Below is a small trained network, with its code and all its weights. Each question gives an input and a target symbol and asks what happens when units are switched off, that is, made to give their printed mean instead of their output.

import numpy as np


def w(rows, s, z=0):
    codes = np.array(rows[::2]) - 128.0
    scale = np.full(codes.shape[1], s)
    scale[-1] = z or s
    return codes * scale


def norm(h):
    return h / np.sqrt((h * h).mean(-1, keepdims=True) + 1e-5)


def f(y):
    return np.maximum(y, 0)


def softmax(a):
    e = np.exp(a - a.max(-1, keepdims=True))
    return e / e.sum(-1, keepdims=True)


def log_softmax(a):
    a = a - a.max(-1, keepdims=True)
    return a - np.log(np.exp(a).sum(-1, keepdims=True))


def net(x, mask):
    ids = ['Πγμξτψ'.index(c) for c in x.split()]
    T = len(ids)
    res = E[ids] + P[:T]
    u = 0
    for l in range(2):
        q, k, v = (norm(res) @ M[l].T for M in (Q, K, V))
        z = softmax(np.where(np.tri(T) > 0, q @ k.T / 4**0.5, -1e9)) @ v
        res = res + np.where(mask[u], z, O[l][:, -1]) @ O[l][:, :-1]
        u += 1
        y = f(norm(res) @ A[l][:, :-1].T + A[l][:, -1])
        res = res + np.where(mask[u : u + 12], y, B[l][:, -1]) @ B[l][:, :-1]
        u += 12
    return log_softmax(norm(res)[-1] @ U[:, :-1].T + U[:, -1])


Q, K, V, O, A, B = {}, {}, {}, {}, {}, {}
E = w([
[1,67,167],'Π',
[192,114,167],'γ',
[84,130,74],'μ',
[188,146,148],'ξ',
[71,84,152],'τ',
[66,185,191],'ψ',
],0.0091)
P = w([
[191,164,71],'0',
[127,58,253],'1',
[122,94,15],'2',
[189,182,118],'3',
[117,59,167],'4',
[109,110,12],'5',
[200,172,91],'6',
],0.0054)
Q[0] = w([
[254,77,150],'L0H1',
[109,45,84],'L0H1',
[81,116,32],'L0H1',
[176,21,110],'L0H1',
],0.0067)
K[0] = w([
[250,156,39],'L0H1',
[128,43,43],'L0H1',
[1,161,51],'L0H1',
[168,72,48],'L0H1',
],0.0067)
V[0] = w([
[253,162,16],'L0H1',
[179,247,104],'L0H1',
[119,152,54],'L0H1',
[88,187,146],'L0H1',
],0.0036)
O[0] = w([
[153,82,131,8],'L0H1',
[113,255,106,109],'L0H1',
[193,211,185,92],'L0H1',
[134,99,75,167],'L0H1',
],0.0047,0.0013)
A[0] = w([
[201,150,99,191],'L0N1',
[109,140,119,102],'L0N2',
[206,140,254,33],'L0N3',
[138,100,71,132],'L0N4',
[116,81,93,133],'L0N5',
[69,107,137,45],'L0N6',
[108,168,141,192],'L0N7',
[104,98,77,5],'L0N8',
[136,179,140,66],'L0N9',
[105,180,191,167],'L0N10',
[133,145,217,97],'L0N11',
[111,172,165,65],'L0N12',
],0.0099,0.0027)
B[0] = w([
[231,12,99,243],'L0N1',
[79,134,70,151],'L0N2',
[122,3,8,242],'L0N3',
[163,246,140,180],'L0N4',
[70,134,198,192],'L0N5',
[114,53,211,209],'L0N6',
[191,125,131,215],'L0N7',
[48,171,191,157],'L0N8',
[36,139,207,168],'L0N9',
[175,172,147,254],'L0N10',
[215,168,27,218],'L0N11',
[206,168,87,183],'L0N12',
],0.0036,0.0035)
Q[1] = w([
[152,174,106],'L1H1',
[20,131,226],'L1H1',
[137,5,74],'L1H1',
[153,208,160],'L1H1',
],0.013)
K[1] = w([
[155,185,102],'L1H1',
[32,167,226],'L1H1',
[140,13,118],'L1H1',
[140,248,154],'L1H1',
],0.011)
V[1] = w([
[143,127,173],'L1H1',
[182,48,108],'L1H1',
[132,185,255],'L1H1',
[85,89,199],'L1H1',
],0.0065)
O[1] = w([
[172,133,162,210],'L1H1',
[90,228,148,246],'L1H1',
[226,71,16,254],'L1H1',
[253,190,41,211],'L1H1',
],0.0045,0.00068)
A[1] = w([
[14,197,91,168],'L1N1',
[91,101,254,165],'L1N2',
[106,65,136,128],'L1N3',
[35,109,108,155],'L1N4',
[127,75,154,127],'L1N5',
[116,71,194,2],'L1N6',
[147,212,89,11],'L1N7',
[161,152,66,182],'L1N8',
[167,255,183,72],'L1N9',
[124,149,86,111],'L1N10',
[165,114,210,66],'L1N11',
[197,137,114,151],'L1N12',
],0.0075,0.0041)
B[1] = w([
[168,129,175,198],'L1N1',
[194,180,140,198],'L1N2',
[166,87,104,200],'L1N3',
[171,144,111,212],'L1N4',
[130,161,79,191],'L1N5',
[84,172,1,147],'L1N6',
[146,188,63,151],'L1N7',
[66,133,142,239],'L1N8',
[126,82,140,201],'L1N9',
[86,116,170,147],'L1N10',
[83,136,145,164],'L1N11',
[57,135,137,254],'L1N12',
],0.0073,0.0038)
U = w([
[223,154,45,195],'Π',
[135,13,140,136],'γ',
[8,70,76,83],'μ',
[203,194,206,3],'ξ',
[92,88,247,86],'τ',
[86,242,74,189],'ψ',
],0.012,0.0022)

Each question gives the input, a string of symbols that net reads in full, and the target symbol t.
The units are the heads (4 rows each of Q, K, V and O) and the neurons (one row each of A and B). Each row of codes is followed by its name. A weight is (code - 128) times the scale printed after its matrix; where a second scale follows, it is the last column's (O, A, B and U).
mask holds one flag per unit, layer by layer, with each layer's heads first. A switched-off unit (its flag False) gives its mean, the last column of its rows in O or B, instead of its output. The means were averaged over made-up inputs and are rounded, as every weight is.
A unit's drop is (log p(t) with every unit on - log p(t) with that unit switched off) / (log p(t) with every unit on - log p(t) with every unit switched off).
The circuit of an input: a set's keep is (log p(t) with only the set's units on - log p(t) with every unit switched off) / (log p(t) with every unit on - log p(t) with every unit switched off). Starting from the 12 units with the biggest drops (on a tie, the unit counted first), units are removed one at a time, each time the one whose removal leaves the highest keep (on an exact tie, the one counted first), for as long as the keep stays at least 0.8.
units of the circuit, in order: the units of the circuit, biggest drop first
most important unit: the unit with the biggest drop
k most important neurons: the k neurons with the biggest drops, biggest first
top k neurons in layer l: the k neurons of layer l with the biggest drops, biggest first
drop when u is switched off: that unit's drop, to one decimal
input ξ ψ ψ ψ ψ ξ, target μ: units of the circuit, in order : L0N1, L1H1, L1N2
input Π μ ψ μ, target ξ: top neuron in layer 1 : L1N1
input ξ ψ ψ ψ γ ψ, target ξ: top 2 neurons in layer 1 : L1N1, L1N4
input ψ γ μ, target ψ: 2 most important neurons : L1N4, L0N6
input γ ξ ψ ξ γ ψ, target τ: 4 most important neurons : L0N1, L1N1, L1N10, L0N3
input Π ξ τ Π ψ, target Π: 2 most important neurons : L0N1, L0N11
input ψ ψ ψ ξ μ, target Π: top 4 neurons in layer 0 : L0N11, L0N10, L0N12, L0N7
input ξ Π γ, target ξ: top 2 neurons in layer 0 : L0N4, L0N11
input τ γ γ, target ξ: 2 most important neurons : L0N11, L0N5
input τ γ ξ ξ, target τ: top 2 neurons in layer 1 : L1N12, L1N2
input Π μ Π ψ Π ψ, target γ: top 2 neurons in layer 0 : L0N3, L0N2
input ξ ξ μ τ γ, target Π: top 2 neurons in layer 1 : L1N2, L1N5
input γ τ ψ, target μ: 4 most important neurons : L0N3, L0N11, L0N6, L0N7
input ψ ξ ξ Π ψ, target γ: most important unit : L1H1
input ξ ξ Π τ, target μ: 2 most important neurons : L0N1, L0N3
input ψ Π μ τ γ, target Π: 2 most important neurons : L0N3, L1N2
input ψ ξ ψ γ ξ γ τ, target μ: top 2 neurons in layer 1 : L1N12, L1N8
input ψ τ ξ τ ψ Π, target γ: top 2 neurons in layer 1 : L1N1, L1N12
input ψ ξ τ μ γ γ, target τ: top 2 neurons in layer 0 : L0N4, L0N1
input μ ψ ψ Π, target Π: 2 most important neurons : L0N11, L0N12
input ψ τ Π ξ μ, target Π: most important neuron : L0N6
input ψ ξ ψ, target τ: top 3 neurons in layer 0 : L0N1, L0N3, L0N10
input ψ ξ ψ μ, target ξ: drop when L1H1 is switched off : 1.0
input μ ψ ψ ψ τ ξ γ, target γ: drop when L1H1 is switched off : 0.3
input ξ ψ μ, target ψ: drop when L1H1 is switched off : -0.2
